Here is a tiny trained network, its code and every weight. The questions are about switching its units off for an input and a target symbol, where a switched-off unit gives its printed mean instead of its output.

import numpy as np


def w(rows, s, z=0):
    codes = np.array(rows[::2]) - 128.0
    scale = np.full(codes.shape[1], s)
    scale[-1] = z or s
    return codes * scale


def f(y):
    return np.maximum(y, 0)


def softmax(a):
    e = np.exp(a - a.max(-1, keepdims=True))
    return e / e.sum(-1, keepdims=True)


def log_softmax(a):
    a = a - a.max(-1, keepdims=True)
    return a - np.log(np.exp(a).sum(-1, keepdims=True))


def net(x, mask):
    ids = ['αεζηξπτφω'.index(c) for c in x.split()]
    T = len(ids)
    res = E[ids] + P[:T]
    q, k, v = (res @ M[0].T for M in (Q, K, V))
    z = softmax(np.where(np.tri(T) > 0, q @ k.T / 2**0.5, -1e9)) @ v
    res = res + np.where(mask[0], z, O[0][:, -1]) @ O[0][:, :-1]
    y = f(res @ A[0][:, :-1].T + A[0][:, -1])
    res = res + np.where(mask[1:17], y, B[0][:, -1]) @ B[0][:, :-1]
    return log_softmax(res[-1] @ U[:, :-1].T + U[:, -1])


Q, K, V, O, A, B = {}, {}, {}, {}, {}, {}
E = w([
[103,131,15,162,186,128,208,14],'α',
[183,207,122,151,199,80,186,80],'ε',
[89,28,109,154,71,170,79,19],'ζ',
[109,43,83,226,22,178,124,187],'η',
[77,166,149,200,76,111,42,104],'ξ',
[62,88,2,241,102,163,155,109],'π',
[186,143,165,91,128,143,122,100],'τ',
[198,140,186,86,77,120,145,177],'φ',
[140,187,146,190,116,102,113,150],'ω',
],0.016)
P = w([
[115,137,162,129,92,172,18,112],'0',
[75,204,169,140,177,183,213,168],'1',
[151,204,116,132,133,94,105,138],'2',
[74,145,175,146,155,171,182,104],'3',
[190,114,109,110,107,189,8,102],'4',
[113,108,207,132,161,155,201,75],'5',
[202,172,86,117,67,108,118,137],'6',
[96,135,223,180,172,105,164,106],'7',
[201,129,95,131,65,165,21,81],'8',
],0.014)
Q[0] = w([
[254,152,51,176,82,131,46,71],'head 0',
[139,173,123,147,54,113,165,98],'head 0',
],0.0076)
K[0] = w([
[216,185,3,100,35,79,104,109],'head 0',
[220,93,104,118,104,166,13,91],'head 0',
],0.0057)
V[0] = w([
[109,19,109,86,67,63,46,255],'head 0',
[71,121,4,162,123,144,154,106],'head 0',
],0.0068)
O[0] = w([
[151,83,84,126,254,118,63,134,2],'head 0',
[11,122,175,32,102,49,14,218,209],'head 0',
],0.009,0.0028)
A[0] = w([
[138,133,175,141,124,116,133,79,188],'neuron 0',
[138,121,159,136,96,110,107,100,121],'neuron 1',
[155,193,108,94,126,117,150,91,150],'neuron 2',
[177,157,134,161,107,138,107,104,191],'neuron 3',
[111,128,145,192,134,191,172,95,40],'neuron 4',
[146,124,172,113,67,82,97,125,64],'neuron 5',
[170,141,77,121,34,140,125,180,52],'neuron 6',
[110,164,123,136,69,165,134,120,143],'neuron 7',
[119,170,98,168,150,130,72,195,185],'neuron 8',
[44,68,88,162,121,162,108,140,229],'neuron 9',
[167,151,136,57,153,105,99,160,255],'neuron 10',
[172,158,39,124,185,102,77,99,160],'neuron 11',
[82,146,74,101,111,98,180,122,109],'neuron 12',
[157,157,4,172,203,153,150,109,106],'neuron 13',
[117,118,122,183,161,176,137,122,214],'neuron 14',
[86,178,152,93,84,116,120,162,164],'neuron 15',
],0.011,0.0046)
B[0] = w([
[135,120,56,161,162,126,174,91,199],'neuron 0',
[114,189,161,129,148,111,128,213,171],'neuron 1',
[50,78,156,144,61,118,39,141,191],'neuron 2',
[108,122,110,143,57,173,128,109,208],'neuron 3',
[68,86,137,43,114,2,85,192,195],'neuron 4',
[64,120,111,136,190,161,157,146,167],'neuron 5',
[66,212,167,103,166,167,191,76,181],'neuron 6',
[215,187,98,102,221,97,126,98,211],'neuron 7',
[143,134,103,105,77,120,157,149,190],'neuron 8',
[155,169,163,159,134,77,145,81,254],'neuron 9',
[23,96,119,105,98,94,140,186,159],'neuron 10',
[204,62,198,175,247,143,27,232,177],'neuron 11',
[192,141,177,190,131,95,86,144,163],'neuron 12',
[150,87,68,94,184,198,122,154,165],'neuron 13',
[108,171,87,61,167,118,207,131,187],'neuron 14',
[119,63,85,97,160,187,148,106,195],'neuron 15',
],0.0072,0.012)
U = w([
[51,155,123,31,255,147,202,88,163],'α',
[98,123,96,201,41,149,208,21,217],'ε',
[120,103,220,178,82,106,85,92,254],'ζ',
[175,76,222,91,145,38,60,174,132],'η',
[143,158,156,168,134,140,85,105,33],'ξ',
[34,64,63,37,53,105,69,129,38],'π',
[215,136,53,106,103,129,129,59,121],'τ',
[158,89,61,122,253,173,156,95,18],'φ',
[194,172,120,123,102,120,100,102,87],'ω',
],0.0071,0.0028)

Each question gives the input, a string of symbols that net reads in full, and the target symbol t.
The units are the heads (2 rows each of Q, K, V and O) and the neurons (one row each of A and B). Each row of codes is followed by its name. A weight is (code - 128) times the scale printed after its matrix; where a second scale follows, it is the last column's (O, A, B and U).
mask holds one flag per unit, heads first, then neurons. A switched-off unit (its flag False) gives its mean, the last column of its rows in O or B, instead of its output. The means were averaged over made-up inputs and are rounded, as every weight is.
A unit's drop is (log p(t) with every unit on - log p(t) with that unit switched off) / (log p(t) with every unit on - log p(t) with every unit switched off).
The circuit of an input: a set's keep is (log p(t) with only the set's units on - log p(t) with every unit switched off) / (log p(t) with every unit on - log p(t) with every unit switched off). Starting from the 12 units with the biggest drops (on a tie, the unit counted first), units are removed one at a time, each time the one whose removal leaves the highest keep (on an exact tie, the one counted first), for as long as the keep stays at least 0.8.
circuit, biggest first: the units of the circuit, biggest drop first
unit that matters most: the unit with the biggest drop
top k neurons: the k neurons with the biggest drops, biggest first
drop when u is switched off: that unit's drop, to one decimal
input η η ε φ φ η ε, target φ: circuit, biggest first -> (head 0; neuron 13)
input ε η π τ φ η π, target φ: unit that matters most -> neuron 13
input ω ε ω π π ε ω, target π: circuit, biggest first -> (head 0; neuron 10; neuron 9)
input ξ ε φ ε ε π ω, target ε: top 2 neurons -> (neuron 3; neuron 6)
input φ ε η η φ η ζ, target φ: circuit, biggest first -> (head 0; neuron 11)
input π τ ξ ω π π τ, target π: circuit, biggest first -> (neuron 10; neuron 9)
input ζ ζ η τ φ η τ φ ε, target φ: circuit, biggest first -> (neuron 13; head 0)
input τ η φ ε φ, target φ: circuit, biggest first -> (head 0; neuron 13)
input η ε φ ω ζ τ α α τ, target α: circuit, biggest first -> (head 0; neuron 6; neuron 5)
input ε ζ ζ φ η ω ε η ξ, target ε: circuit, biggest first -> (head 0; neuron 3; neuron 4)
input η α π ξ τ, target π: circuit, biggest first -> (head 0; neuron 10)
input φ ξ η η ε ε τ, target ε: circuit, biggest first -> (head 0; neuron 3; neuron 6)
input π η π π α α ε ω, target α: circuit, biggest first -> (head 0; neuron 15; neuron 5)
input ε η τ π η ε α, target η: top 2 neurons -> (neuron 11; neuron 12)
input ξ φ π η φ, target π: circuit, biggest first -> (neuron 10; neuron 9)
input ε ε ω α ε τ ε η η, target ε: unit that matters most -> neuron 6
input ε ξ τ, target ε: circuit, biggest first -> (head 0; neuron 3)
input η τ η η η π α π ε, target α: top 2 neurons -> (neuron 5; neuron 6)
input τ τ η η α π π, target α: top 2 neurons -> (neuron 6; neuron 15)
input α η η η ζ ξ α α ξ, target α: circuit, biggest first -> (head 0; neuron 5; neuron 6; neuron 7)
input π τ ε η η ζ ξ, target η: top 2 neurons -> (neuron 11; neuron 0)
input τ ε ξ ε φ φ α, target φ: unit that matters most -> neuron 13
input ε α τ α η η ε, target η: top 2 neurons -> (neuron 11; neuron 2)
input η ε η π τ τ φ η ζ, target φ: top 2 neurons -> (neuron 11; neuron 13)
input φ ξ ξ, target φ: drop when neuron 13 is switched off -> 0.3
input π η ε, target π: drop when head 0 is switched off -> 0.4
input ξ η η π η τ ω, target η: drop when neuron 11 is switched off -> 1.3
input ζ τ ω η ω ε α ζ ζ, target α: drop when neuron 5 is switched off -> 0.2
